(in the rows, 128 means zero)
Each row is followed by its class; each block has classes of its own.
[118 139  71 107 127 169 100 121 126 189 117 113 151 129 107 116 143 102
 115 150 122 110 134  84 122 158 129  77 130  90 116 170 151 125 135 143
  78 146]
Pizug
[129 154  64 118 123 167  83  97 137 168 129 100 130 145  91 127 154  96
 106 133 126  97 135  90 119 155 151  71 122  90 118 186 115 100 148 145
  74 146]
peze
[107 128 105 110 110 175  53 180 177 161 101 142 153 124 132  93  95 162
 112  99 107  81  78 160 122 155 175  74 109 114 173 113 115 110 115 136
 107 151]
pas
[127 122  84 108 114 189 139 139 158 154 134 123 134 139 117 105 151 107
 105 133 104  95 129 117  96 134 161  79 129  75 124 176 152 120 122 144
 116 116]
pas
[117 139  98 123 107 170  46 177 203 130  96 113 158 129 134  96  92 168
 108 113 125  61  90 170 114 165 178  83  99  98 170 102 117 127 120 157
 109 161]
peze
[105 120 105 116 120 196  83 177 195 151 114 129 134 129 131  92  86 165
 111 108 117  53  84 193 104 139 172  88 118 109 186 113 125 105  99 154
 108 149]
pas
[100 109  97 115 119 176  53 161 177 136 120 131 146 133 131 111 105 157
 119  99 135  73  94 151 138 154 170  66 128  98 166 110 112 113 128 151
  95 169]
zeze
[115 135 103 109 130 156 104  95 128 107 136 127 161 114 188 122 131 121
 121  81 139 130  88 134 115 129 139  86 100 117 137 107  52 119 127 123
 145 197]
peze
[108 124  97 110 138 160 127 102 114 108 139 130 164 103 201 136 143 115
 126  84 127 140  85 137 121 120 113  88 134 110 130 113  71 118 116 113
 167 202]
zeze
[103 117 111 115 115 198  72 187 189 145 109 123 146 119 134  87 100 159
 122 107 105  63  91 169 128 151 178  69 128 107 172 125 111 118 110 148
  95 147]
pas
[119  62 117 149 127 123 102 132 129  97 128 146 105 138 154 103 167 125
 113 137 105 100  77 182 130 103 168 115 178 132 137 132 118  97 137  66
 163 129]
geka
[121 118  95 124 112 182  42 167 188 145 106 128 169 144 131  97  77 170
 114 119 115  56  87 178 119 159 184  70 101  94 176 119 132 139 115 142
  92 148]
geka
[120 126 111 106 136 157 118  91 125 102 135 135 161 115 189 127 141 119
 129  89 127 144  90 132 106 121 131  96 118 119 138 106  72 143 108 122
 161 209]
pegif
[112  89  98 125 124 201  63 164 185 126 111 138 163 136 151  84 119 153
 118 120 104  60 101 182 103 148 173  78 114  92 175 118 121 108 101 151
  76 159]
Pizug
[125 121  79 109 123 193 108 117 127 181 119 107 144 138  95 114 178  96
 106 158 129  98 139  87 113 147 133  84 148  82 101 168 142 116 145 141
  80 146]
Pizug
[112 127  87 103 128 178  87 118 129 153 128 101 147 138 109 124 132 106
 117 149 125 118 117  71 153 144 142  62 159  83 110 200 137 152 123 138
 104 164]
pegif
[100 114  73 110 132 183  97 108 126 155 130 115 140 136 116 111 163  98
 116 141 114 118 122  86 140 134 134  65 196  94 103 170 136 121 138 122
 128 138]
Fil
[120 117  51 116 139 178  94  97 133 178 153 125 133 117 124 127 176  99
 133 171 106 131 120 106  98 127 132  91 147 103 116 153 159 104 115 148
 101 144]
pegif
[146  92 140 132 118 106 108 132 172 130 131 163 127 121 186 105 166 158
 127 131  74 130 114 149  96 125 180 106 184 141 123  81 104 113 149  81
  93  98]
pas
[135  86  91 134 134  94 110 134 144 107 125 155 130 144 174 117 178 154
 104 147  69 112 114 170  96 136 176 120 189 104 113 124 131 125 139  69
  96 142]
zeze
[107  60 120 129 132 133 110 161 131 114 120 148 125 107 179 126 173 141
 112 158  94 135  96 132 130 104 127 110 196 140  97 123 157 118 136  83
 166 109]
Fil
[116 124 103 112 129 142 135  91 122  83 138 139 165 135 188 117 123 107
 119  85 130 132  87 140 118 125 129  79 107 107 137 107  62 126 106 123
 144 189]
fol
[113 123 107 105 127 153 123 101 119  98 139 133 171 117 194 130 129 116
 125  75 136 137  90 135 122 127 132  85 131 105 134 109  66 130 115 119
 160 201]
zeze
[ 89  98 114 113 129 178  49 179 179 160 119 148 150 105 139  92  93 177
 119 111 106  84  76 147 139 145 185  72 129 122 174 105 128 118 121 134
  76 143]
pas
[123 119 104 111 127 152 109  89 126 120 128 138 170 114 193 123 126 120
 117  82 118 136  85 143 108 126 125  85 101 109 132 102  71 128 115 109
 150 190]
geka
[113 109  99 118 104 177  39 144 190 135  98 123 157 126 137  95 102 150
 118  89 105  66  91 168 124 166 182  62 106  97 178 111 103 118 115 146
  78 159]
geka
[136  86 135 139 109 118 121 132 161  59 129 147 131 127 176  93 160 144
 103 114 103 111  89 163 130 120 185  82 139 115 111 122  93 131 134  83
 105 131]
peze
[116 105  94 126 113 160  77 163 202 112 111 132 161 139 141  95  86 159
 112  97 116  75  80 172 116 163 190  64 103  89 181 103 118 131 106 139
 107 160]
fol
[116 145  70 118 131 158  90 106  86 167 129 112 131 123  94 143 174  89
 116 153 130 120 127  73 156 140 123  72 177 113  95 188 135 113 146 126
  87 141]
zeze
[112  99  98 135 121 174  37 182 188 118 113 136 163 129 148 103  91 158
 131 105 109  78  73 171 149 157 172  43 116 117 175 102 101 116 122 144
  83 163]
fol
[111 106  93 127 124 170  51 156 213 127 114 111 139 122 144  95 103 164
 122 109 113  65 105 173 117 159 188  74 140  96 168 105 104 122 116 152
  87 164]
peze
[124 125 105 112 122 147 117  99 125  96 137 133 165 116 197 128 127 115
 126  74 126 139  89 141 118 132 134  83 119 109 132 108  60 125 116 118
 146 205]
zeze
[107 115 101 109 130 154 125 100 135 110 134 138 165 118 208 128 132 116
 129  78 131 145  86 141 105 121 122  92 109 119 123  96  62 126 117 108
 168 188]
Fil
[124 127  94 113 122 158 110  94 126 120 130 144 171 122 181 116 124 118
 115  81 125 128  82 148 105 131 134  79  97 107 132 103  74 129 117 111
 153 191]
geka
[138  59  91 151 132 148  98 150 173 113 112 146 131 117 172  90 202 123
  99 153  76  94  94 147 100 130 157  95 190 103 124 112 124  88 162  84
 119 153]
Pizug
[141  50 133 137 126 109 111 136 147  83 135 153 116 124 172 100 199 148
 107 154  83 116 113 138  88 111 172 103 177 121 118 105 117 119 132  92
 134 136]
pegif
[102 131  65 120 125 184  73  86 145 169 119 100 149 117 119 115 167 107
 111 154 102 117 119  65 138 157 137  66 152  94  77 174 119 126 135 121
  32 150]
Fil
[116 131  76 124 116 171  78 104 131 166 134  98 159 126 103 125 149  96
 118 140 121 114 119  75 151 154 151  44 166  84 101 181 119 122 132 133
  62 148]
zeze
[127  62 137 147 125  88 120 164 157  68 143 158 130 109 213 100 116 156
 128 115  73 133  86 167 136 107 163  78 155 126 156 110 146 128 122  93
 161 112]
zeze
[115 119  76 121 121 153  89 109 147 159 133 117 149 124 111 116 139 115
 120 148 109 121 123  85 133 159 151  61 145 100 112 145 139 123 129 137
  57 130]
fol
[117  96  91 119 120 178  77 172 205 129 113 128 171 134 146 105  86 171
 111 117 115  70  87 182  97 152 174  84 100  83 189  92 141 122  98 153
 116 144]
fol
[105 141  62 113 123 163  82 107  92 166 131 111 136 145  77 123 162  92
 115 145 125 114 139  73 151 153 143  62 160  93 101 197 140 124 138 133
  82 143]
zeze
[115 125  89 117 127 198 103 116 117 179 119  96 145 138  98 109 184  90
 106 166 127  90 118  89 128 136 133  73 179  86 112 186 136 107 138 132
  95 145]
Pizug
[119 127  99 108 130 153 130  96 117 103 139 133 165 106 200 134 143 114
 125  81 127 138  91 141 110 125 122  93 126 110 132 104  67 117 116 120
 154 201]
zeze
[130 101 124 141 111  92  72 139 143  97 117 157 146 161 161  93 139 156
 120 165 110 129  93 137 138 133 179  90 165 125  97  93 123 176 122  84
 107 124]
fol
[111 121  99 117 107 183  58 156 165 136 102 118 146 136 118  93  98 144
 112 113 132  54  88 168 132 150 163  72 120  98 172 127 120 121 110 149
 127 151]
geka
[114 125  99 107 130 148 122  99 122  95 136 142 169 134 189 124 118 113
 121  84 138 134  81 137 122 128 131  74 105 111 139 104  63 132 113 121
 149 195]
fol
[124 102 104 126 120 180  27 145 208 126  96 115 137 143 139 102 108 163
 123 110 104  77  99 172 114 147 175  78 101  96 174 112 108 144  96 153
  94 182]
pegif
[105  93 111 122 121 169  58 179 218 142 117 110 152 110 174  97 109 174
 122 119  94  80  96 169 100 148 166  82 136  92 175  91 124 102 111 155
 144 150]
peze
[ 95 108  89 119 121 155  64 168 202 127 115 133 157 145 141  94  84 167
 123 113 123  63  89 175 124 165 181  65 118  91 172  93 112 129 103 151
  76 159]
fol
[125 121 110 109 133 155 120  90 134 104 136 129 157 123 189 124 136 116
 127  91 126 145  93 133 102 120 129  94 114 107 134 110  66 141 106 121
 170 209]
pegif
[123 105 102 141 102 173  53 150 213 141  99 109 153 122 138  89 103 149
 110 119 102  61  81 177 111 152 167  76 114  90 170 102 119 107 109 141
 106 146]
geka
[120 119 103 104 123 158 103  99 126 117 127 145 175 116 192 115 120 127
 119  81 124 133  77 147 120 130 135  75 108 106 129  98  75 142 118 108
 148 192]
geka
[139  39 128 133 126 118 112 133 173 101 131 150 125  95 218 111 173 146
 118 149  73 130  90 147 112  99 161 109 191 117 136  96 163 120 148  77
 164  93]
geka
[116 121 106 105 130 148 118  98 110 103 141 138 169 113 195 132 128 119
 126  76 133 144  91 135 118 124 129  86 126 113 138 105  70 128 116 116
 162 199]
zeze
[128  58 137 133 102 104 114 177 142  76 138 182 151 122 188  92 176 160
 128 132  96 131 108 154 110 134 180  83 171 149  84  70  92 132 151  78
 121 118]
Fil
[128 138  52 122 125 169 106 116 140 159 123 113 155 139 121 120 154  94
 110 134 104 115 119 104 109 150 137  71 136  87 105 170 136 126 141 124
 113 149]
Fil
[138  32 110 140 125 156  96 166 172 117 130 150 137 114 189 106 169 142
 120 163  86 110 114 156  91 116 162  84 183 128 115 101 152 122 151 104
 111 126]
Pizug
[107 100  89 122 130 181 115 131 124 162 132 109 134 113 114 106 170  83
 123 155 131 108 128  72 147 136 125  62 165  89 102 179 133 104 132 140
 104 138]
Pizug
[108 105 119 115 116 176  57 177 198 128 106 108 136 143 133  94 109 160
 116 126 117  61 101 145 126 149 159  72 129  85 168 125 111 128 109 162
 128 170]
pegif
[102 136  61 125 129 139 111  93 130 160 136 118 140 145 112 111 136  95
 109 148  93 125 122  94 122 144 123  61 132  86 113 171 152 112 105 138
  93 132]
fol
[107 139 106 100 127 170 125 115 122 128 128 141 157 122 184 119 126 117
 117  79 129 128  84 139 109 120 134  84 103 123 135 118  65 129 122 112
 151 183]
pas
[116 116  95 118 118 164  43 170 181 116 102 137 159 132 143 100  92 161
 114 122 116  75  77 152 143 159 167  79 100 101 176 107 126 120 112 152
  83 154]
fol
[125 126  71 113 134 173  75  98 148 172 137 109 140 131 106 111 150 104
 125 147 100 125 122  78 137 143 139  63 143  77 124 172 137 121 126 144
  88 153]
pegif
[109 131 110 102 127 172 137 116 125 124 138 145 157 114 193 116 121 121
 123  77 127 132  84 144 100 116 136  88 102 127 145 112  74 124 114 115
 168 176]
pas
[ 88 109 107 108 122 203  59 185 175 159 124 143 146 138 136  93  86 168
 125 109 126  72  81 174 124 137 180  70 110 116 176 117 126 124 112 145
 114 144]
pas
[126  56 155 134 108 117  88 146 155 125 133 165 131  94 187 102 131 171
 130 143 106 148 103 138 112 103 168  87 148 166 110  69 120 136 121  82
 115  81]
pas
[125 116 105 106 135 167 119 114 130 118 127 146 182 111 204 108 127 123
 125  90 124 135  91 141 102 130 126  88 112 108 145  91  84 132 120 120
 151 199]
Pizug
[131 127  74 114 113 163  97 102 140 165 132 109 131 138 115 104 142  87
 125 135 110 106 116 109 139 141 140  70 143  78 129 172 131 101 132 134
 122 125]
geka
[107  94  91 118 119 175  54 153 193 159 111 139 152 118 131  94 109 176
 110 124 111  66  91 169 108 159 175  86 124  92 162  91 135 110 108 134
  89 143]
geka

A new block, with new classes.
[166 123 126 144 135 105 124 116 141 120 158 124 149 102 117 109 166 147
 119 109 118 138 133 107 118 135 152 122 100 107 136 127 144 135 142 118
 155 133]
vep
[135 103 127 126 133  95 112 111 131 152 116 111 149 138 111 129 137 120
 112 123  94 120 160 107 105 163 127  96 125 133 160 115 133 142 126 116
 149 125]
vep
[125 107 117 116 123 129 160 115 124 138 131 155 159  88  84 101 159 118
 146 100 105 136 135 121 146 142 135 162 105 143 103 135 149 121 100 105
 115 139]
nemu
[ 90 134 128 125 133 117  91 146 130 125 123 123 108 133 158 126 123 164
 110 135 136 120 142  81 124 122 112 114 149 152 128 139 132 122 140 114
 142 135]
radap
[ 99 110 120 137 117 123 111 106 117 159 127 111 146 140 127  97 120 144
 115 115 114 126 144 137 131 120 121 129 144 158 108 126 132 119 106  88
 131 104]
lig
[132 122 139 151 152 147  81 109 113 143 108  96 138 152 164 130 112 141
 105 134 101 146 141 142 122 165 130 129 103 114 140  97 142 118 102 132
 142 158]
Fibod
[114 129 137 113 125 103 150 157 124 114 123 134 116 100 125 153 109  95
 125 137 118 135 152 115 141 124 108 108 122 132 118 125 131 136 101 123
 150 173]
radap
[121 126 107  98 147 101 123 144 119 118 146 123 127  81 128 154 111  89
 149 140 118 125 150 106 137 143 126 102 121 136 146 153 158 129 112 140
 109 182]
Dak
[131 144 110  99 128 118 118 136 143 164 126 129 137  98 121 116 141 130
 127 115 101 123 147 128 143 142 132 149 110 139  93 123 141 143  84 106
 105 152]
nemu
[122 143 140 132 128 126 143 147  92  98 112 135 135 120 115 149 143 123
 126 111 144 139 132 106 138 143 105 123 116 163 103 124 138 168 129 126
 134 149]
bomom
[126 140 158 167 120 144  70 154  86 108 128 133 152 121 144 122 119 142
  85 113 160 136 114 117 139 152 115 118 108 143 107 119 129 143 106 141
 105 127]
Bak
[129 170  96  82 142 122 114 142 126 122 139 138 124  87 135 159 133 113
 117 122 115 137 148 142 152 126 112 110 107 102 114 126 128 119 115 143
 137 186]
Fibod
[113 108 138 144 117 131 134 108 128 148 126 121 138 135 115 104 143 154
 121 115 121 141 133 126 136 119 135 144 121 168 111 111 123 120 108  90
 132 115]
lig
[215 119  91 118 153  76 105 134 116 164 128 120 135  87  67 153 116  77
 128 156  74 149 156 186 109 144 145  93 147  95 197 108 193 147 134 175
 154 143]
Dak
[121 127 118 110 131  85  83 148 174 123 134 136 100 124 146 137 153 152
  95 139 129 116 135  89 143  95 139 115 155 135 107 138 101 159 131 110
 117 123]
lig
[109 106 132 120 130 126  85 119 172 136 134 130 124  95 158 127 149 153
 106 138 109 118 122  93 142 113 124 127 147 148 141 150 147 142 148  94
 136 139]
nemu
[104  95 122 126 144 153  64 127 138 150 102  76 148 138 154 152 131 144
 100 155 107 148 143 140 122 162 140  99 135 107 199 129 137 126  92 141
 150 120]
Dak
[169 140 139 129 123 132 135 132 120 142 132 129 128  96 133 116 128 121
 132 144 125 150 148 130 138 125 120 151 116 106 137 110 170 122 127 113
 133 157]
radap
[ 98  95 140 110 129 162 103 132 127 133 115  92 145 154 144  99 110 120
 138 129 114 126 129 119 125 161 130 148 144  96 187 114 154 116 118 139
 134 136]
nemu
[121  99 141 117 113 125 126 168 140 127 130 114 153 125 138 124 107 126
 121 105 132 130 132  97 136 140 127 127 124 124 140 118 161 149 110 139
 128 128]
Bak
[147 146 139 126 118 158 143  91 107 127 125 114 136 126 116 106 143 141
 154 102 127 157 119 158 124 129 132 170  92 166  86 127 143 136 132 128
 135 159]
bomom
[127 126 142 123 112 142 133 107 132 151 130 127 140 126 112 101 130 142
 135 106 120 129 122 132 126 131 132 138 117 163 118 116 143 129 116 108
 117 129]
bomom
[124 108 146 139 102 151 151 112 118 125 128 113 120 119 116 119 138 140
 150 126 107 144 105 129 152 122 139 149 102 174 123 129 142 123 114 112
 129 143]
bomom
[126 136 151 137 131 157 130 116 114 155 117 144 104 109 147 114 128 147
 123 112 128 124 135 120 147 135 121 127 126 166  78 107 135 133  66  91
  72 127]
Fibod
[104 105 124 136 145 109 123 151 116  82 132 123 126  98 109 133 174 110
 127 134 109 132 155 114 145 142 112 125 127 138 111 144 119 135 118 136
 143 147]
Fibod
[146 150 148 102 146 101 163 108 130 155 125 120 138  64 108 132 137 103
 126  87 111 156 161 127 151 114 116 131 112 131 118 127 151 133 100 120
 131 170]
Dak
[121 139 110 115 131 113  67 162 148 117 141 109 124 133 176 140 130 153
 108 145 146 115 129 107 120 121 133 105 156 148 136 147 163 169 148 115
 145 117]
Bak
[150 134 124 140 123 117 101 138 123 130 122 120 145 116 138 134 128 166
  91 109 123 150 144 125 131 122 111 130 110 131 103 114 136 152 143 130
 153 138]
lig
[111 156 104 167 136 156 104  94 141 152 145 139 101 157 229 155 147 179
  93 195 154 157 158 154 150  90  79 149 131  78 160 140  94  69 159 118
 136 171]
Fibod
[141 129 129 145 117 118  82 122  88 129 116 145 100 124 114 144 123 118
 126 133 135 115 126 121 133 134 123 102 108 186  92 125 108 170 103 112
 106 156]
nemu
[148 144 139 147 112 120 116 123 128 144 134 116 117 128 126 131 164 152
 119 150 127 122 153 127 111 134 119 103 114 160 126 133 127 173 123 110
 143 143]
bomom
[126 132 119 113 134 113 145 102 124 159 156 128 137  89 110 101 150  98
 156 115 117 128 155 135 133 127 125 133 119 163 103 131 151 127 108  85
 125 141]
vep
[115 120 118 111 125 126 126 122 149 138 128 110 126 111 137 112 149 170
 117 122  96 134 152 131 137 126 125 139 117 150 121 133 138 105 121 114
 135 134]
Fibod
[103 104 131 121 122 121 186 115 131 105 135 137 153 114  94 112 129 141
 145  84 131 149 133 136 128 128 131 142 104 152 111 125 119 101 109 116
 145 137]
Dak
[156 132 142 125 115 110 116 125 116 140 135 120 135 102 141 123 104 130
 123 114 127 134 149 127 144 129 116 128  97 119 122 115 144 139 112 110
 125 155]
Dak
[117 120 134 112 122 113 127 134 124 121 134 115 116 130 102 103 124 115
 146 115 155  94 134 103 117 107 139 113 157 153 132 146 149 146 145 119
 134 123]
nemu
[118  97 127 138 143 126 129 142 159 122 134  95 152 140 113  96 149 135
 125 119 108 135 173 131 106 138 132 124 146 100 174 108 137 127 125 143
 178 107]
lig
[112 144 114 104 143 125  97 127 147 122 125 123 112 113 158 143 141 139
 112 135 133 119 144 110 126 117 115 105 156 148 131 151 125 131 158 129
 128 125]
vep
[122 130 152 118 125 108 129 164 111 107 123 127 141 133 109 125 110  97
 114 104 129 140 140 133 135 145 113 119 123 123 151  93 130 140 108 157
 146 145]
Bak
[104  97 141 118 125 130 146 113 125 111 114 109 127 114 107 108 152 127
 149 117 115 143 132 121 141 129 138 165 113 192 113 134 136 125 113 104
 126 155]
nemu
[128 111  98 142 156 132  99 140 147 137 122 127 149 106 125 131 149 119
 126 120 102 127 162 104 145 141 128 133 124 118 141 114 157 134 113 114
 150 141]
nemu
[103 148 112 112 136 135  99 127 134 134 135 139 120 140 147 133 143 148
 119 138 155 115 125 103 122 119 128 110 161 140 129 142 118 137 143 115
 112 114]
lig
[142 149 111 139 141 124 100 134 117 163 110 124 135 114 128 140 109 130
 110 140 115 138 169 137 122 141 114 112 114 145 130 111 147 112 110 126
 133 149]
radap
[100 127 125  93 132 149  89 110 109 141 128 122 110 132 137 107 122 132
 140 118 120 144 122 118 112 144 122 114 148 127 151 136 123 112 106 140
 118 150]
radap
[118 104 139 150 120 129 150 114 114 123 133 118 134 122 100 105 145 125
 141 120 117 146 130 128 153 116 142 152 110 163 118 114 129 112 106  99
 136 128]
lig
[121 139 131  79 132 134 141 134 145 138 132 132 149 120 129 132 116 130
 147 103 138 122 143 106 115 157 126 121 111 117 149 109 146 139 130 122
 136 146]
Dak
[ 86 122 116 115 139 131  89 121 141 122 131 111 150 155 169 138 117 157
 114 130 149 119 124 104 113 140 131 113 147 105 150 146 131 124 145 112
 150 123]
Dak
[128 153 131 139 125 144 117 130 125 123 124 145 150 111 120 142 159 153
 111 117 146 136 128 106 138 138 118 125  92 159 118 127 126 138 142 123
 123 137]
bomom
[117 134 154 124 126 138 133 119 128 135 128 117 132 102 118 111 147 122
 132 103 122 144 134 126 149 120 120 145 112 161 105 122 137 139 105 114
 124 152]
bomom
[154 135 136 128 148 110 147 121 156 126 151 135 159  82 111  97 138 141
 129  92 110 136 137 123 134 139 152 153 105 127 110  99 165 115 107  92
 127 145]
Dak
[126 138 126  97 137 133 102 138  95 132 102 105 119 137 140 146 115 115
 130 150 126 148 133 115 127 147 121 132 141 122 163 117 158 126 136 136
 137 161]
radap
[141  84 115 169 130 142  76 112 126 133 131 134 136 107 130 110 132 145
 111 147 102 159 148 151 138 125 129 140 116 149 126  92 156 102 104  84
 160 152]
radap
[191 118 169 211 129  77 137 113 107 117 146 156 129 126  97  91 170 151
 101 129 143 148 150 137 121 124 107 174 127 109  83  90 108 143 142 107
 128 144]
Dak
[132 151 124 110 131 121 117 101  93 151 104  90 159 134 103 137 118 115
 116 112 130 146 131 161 130 138 128 123 130 117 153 121 133 111 125 128
 136 123]
Dak
[116 145 115  91 101 120 130 161 123 106 133 168 143 118 116 142 134 147
 113 114 145 129 128 113 136 140 119 123  97 155 109 133 118 132 130 143
 120 147]
Bak
[ 97 127 166 128 131 108 130  97 117 142 112  98 130 132 132 104 119 129
 116  97 109 127 134 119 121 136 125 120 126 169 122 137 130 145  93  97
 140 144]
nemu
[151 134 105 149 111 112 108 137  97 162 129 141 136 131 121 133 141 130
 119 158 123 118 157 111 140 141 118 124 120 142 140 137 153 127 122 124
 108 128]
Bak
[ 94 151 132 102 125  94 152 150 140 118 138 128 126 104 121 113 128 120
 126 117 116 124 165 127 129 120 105 137 122 134  76 139 118 123 108 114
 161 164]
radap
[122 144 123 125 130 158 122 136 135 158 138 141 105 106 143 118 122 145
 148 150 136 126 140 125 116 130 130 120 128 169 121 130 151 117 105 114
 107 133]
radap
[130 106 143 143 121 120 128 105 112  96 134 133 128 101 121 106 143 131
 126 118 108 143 131 141 153 124 127 145  94 161  90 130 122 115 111 102
 126 144]
Fibod
[114 147 129 123 125 123  97 126 137 134 125 142 114 148 146 134 118 145
 114 137 145 108 126 119 115 117 117  97 154 152 134 141 127 152 154 124
 131 114]
bomom
[172 107 152 167 113  89  98 159  87 116 147 115 142 117 115 105 119 103
 119 123 116 139 138 101 159 125 124 155 101  88 138 116 177 144 145 156
 164 159]
Bak
[127 171 134 111 163 139 143 126 136  75 130 156  96  94 140 148 139  83
 141 111 126 129 135 144 131 128 114  99 145 132  94 129  96 156 110 142
 129 147]
vep
[158 110 141 136 160 139 133 114 140 117 128 106 162 116 123 108 129 105
 130 101 139 153 171 166  90 142 120 138 147  72 118 115 148 149 113 156
 152 149]
Dak
[144 144 126 117 139 100 106 144 120 146 144 115 166  86 120 124 129  87
 121 112 127 137 134 114 157 138 139 143  85  89 127 127 156 140  99 127
 116 170]
nemu
[129 150 119 124 143 126  81 114 118 132 141 138 112 120 168 137 127 115
 129 131 135 131 130 122 138 123 118 116 125 128 114 134 127 148 138 117
 135 143]
vep
[140 158 131 144 125 127 108 118 104 104 115 106 109 119 135 135 151 151
 120 144 130 113 129 115 123 133 123 115 133 176 120 155 125 149 142 110
 115 140]
nemu
[117 162 120  99 118  97 161 157 132 121 127 155  96 125 165 169 110  89
 139 144 133 113 169 111 150 115  96 105 125 139 103 150 117 168  97 126
 119 164]
Bak
[111 105 159 142 130 105 124  96 138 150 110 159 111 130 147 101 136 199
  78 100  93 151 142  81 115 135 119 108 138 154 134 113 123 115  87  89
 134 142]
radap
[111  73 129 168 119 158 103 131 144 165 105 134 147 168 163 118 119 165
 115 155 119 133 154  98 120 161 128 125 119 104 169 109 135 117  93 103
 139  88]
radap
